Here is a tiny trained network, its code and every weight. The questions are about switching its units off for an input and a class, where a switched-off unit gives its printed mean instead of its output.

import numpy as np


def w(rows, s, z=0):
    codes = np.array(rows[::2]) - 128.0
    scale = np.full(codes.shape[1], s)
    scale[-1] = z or s
    return codes * scale


def norm(h):
    return h / np.sqrt((h * h).mean(-1, keepdims=True) + 1e-5)


def f(y):
    return y / 2 * (1 + np.tanh(0.7978845608 * (y + 0.044715 * y**3)))


def log_softmax(a):
    a = a - a.max(-1, keepdims=True)
    return a - np.log(np.exp(a).sum(-1, keepdims=True))


def net(x, mask):
    res = np.array(x, float).reshape(1, 6) / 4 @ E
    u = 0
    for l in range(3):
        y = f(norm(res) @ A[l][:, :-1].T + A[l][:, -1])
        res = res + np.where(mask[u : u + 4], y, B[l][:, -1]) @ B[l][:, :-1]
        u += 4
    return log_softmax(norm(res)[-1] @ U[:, :-1].T + U[:, -1])


A, B = {}, {}
E = w([
[165,74,156],'x0',
[101,247,110],'x1',
[94,32,80],'x2',
[109,203,101],'x3',
[3,174,28],'x4',
[144,193,123],'x5',
],0.0076)
A[0] = w([
[230,76,253,169],'L0N1',
[103,245,106,62],'L0N2',
[87,107,95,110],'L0N3',
[81,114,66,254],'L0N4',
],0.017,0.0035)
B[0] = w([
[174,54,122,247],'L0N1',
[200,253,141,188],'L0N2',
[99,120,111,146],'L0N3',
[87,104,158,175],'L0N4',
],0.034,0.016)
A[1] = w([
[188,47,136,202],'L1N1',
[140,118,142,4],'L1N2',
[70,91,36,53],'L1N3',
[7,86,137,131],'L1N4',
],0.02,0.0034)
B[1] = w([
[116,79,21,254],'L1N1',
[5,149,10,124],'L1N2',
[73,173,135,145],'L1N3',
[21,123,230,178],'L1N4',
],0.026,0.014)
A[2] = w([
[207,96,180,5],'L2N1',
[92,88,212,18],'L2N2',
[87,84,213,25],'L2N3',
[186,5,166,193],'L2N4',
],0.018,0.0024)
B[2] = w([
[3,163,80,142],'L2N1',
[70,84,177,153],'L2N2',
[94,90,179,156],'L2N3',
[140,116,54,246],'L2N4',
],0.03,0.012)
U = w([
[187,251,125,188],'0',
[44,114,168,8],'1',
[159,67,7,247],'2',
],0.018,0.0014)

Each question gives the input, the list of numbers given to net, and the class t.
The units are the neurons (one row each of A and B). Each row of codes is followed by its name. A weight is (code - 128) times the scale printed after its matrix; where a second scale follows, it is the last column's (A, B and U).
mask holds one flag per neuron, layer by layer. A switched-off neuron (its flag False) gives its mean, the last column of its row in B, instead of its output. The means were averaged over made-up inputs and are rounded, as every weight is.
A unit's drop is (log p(t) with every unit on - log p(t) with that unit switched off) / (log p(t) with every unit on - log p(t) with every unit switched off).
The circuit of an input: a set's keep is (log p(t) with only the set's units on - log p(t) with every unit switched off) / (log p(t) with every unit on - log p(t) with every unit switched off). Starting from all 12 units, units are removed one at a time, each time the one whose removal leaves the highest keep (on an exact tie, the one counted first), for as long as the keep stays at least 0.8.
circuit, biggest first: the units of the circuit, biggest drop first
k most important neurons: the k neurons with the biggest drops, biggest first
drop when u is switched off: that unit's drop, to one decimal
input [-4,-3,8,-8,0,4], class 1: circuit, biggest first -> [L0N2, L0N1, L1N4]
input [3,-2,5,8,7,6], class 0: circuit, biggest first -> [L0N1, L1N1]
input [-1,4,4,-1,6,7], class 0: circuit, biggest first -> [L0N2]
input [-3,3,7,2,7,3], class 1: 2 most important neurons -> [L0N4, L0N3]
input [-2,-3,4,3,-1,-8], class 1: circuit, biggest first -> [L0N2, L0N1, L1N4]
input [-7,4,5,2,4,-5], class 1: 2 most important neurons -> [L0N4, L0N3]
input [-5,5,8,-4,4,5], class 1: 2 most important neurons -> [L0N4, L0N1]
input [-3,-6,-6,6,4,6], class 0: drop when L2N2 is switched off -> 0.0
input [-7,-4,2,8,8,6], class 0: drop when L0N2 is switched off -> 0.7
input [6,6,3,7,3,-6], class 0: drop when L0N2 is switched off -> 0.7
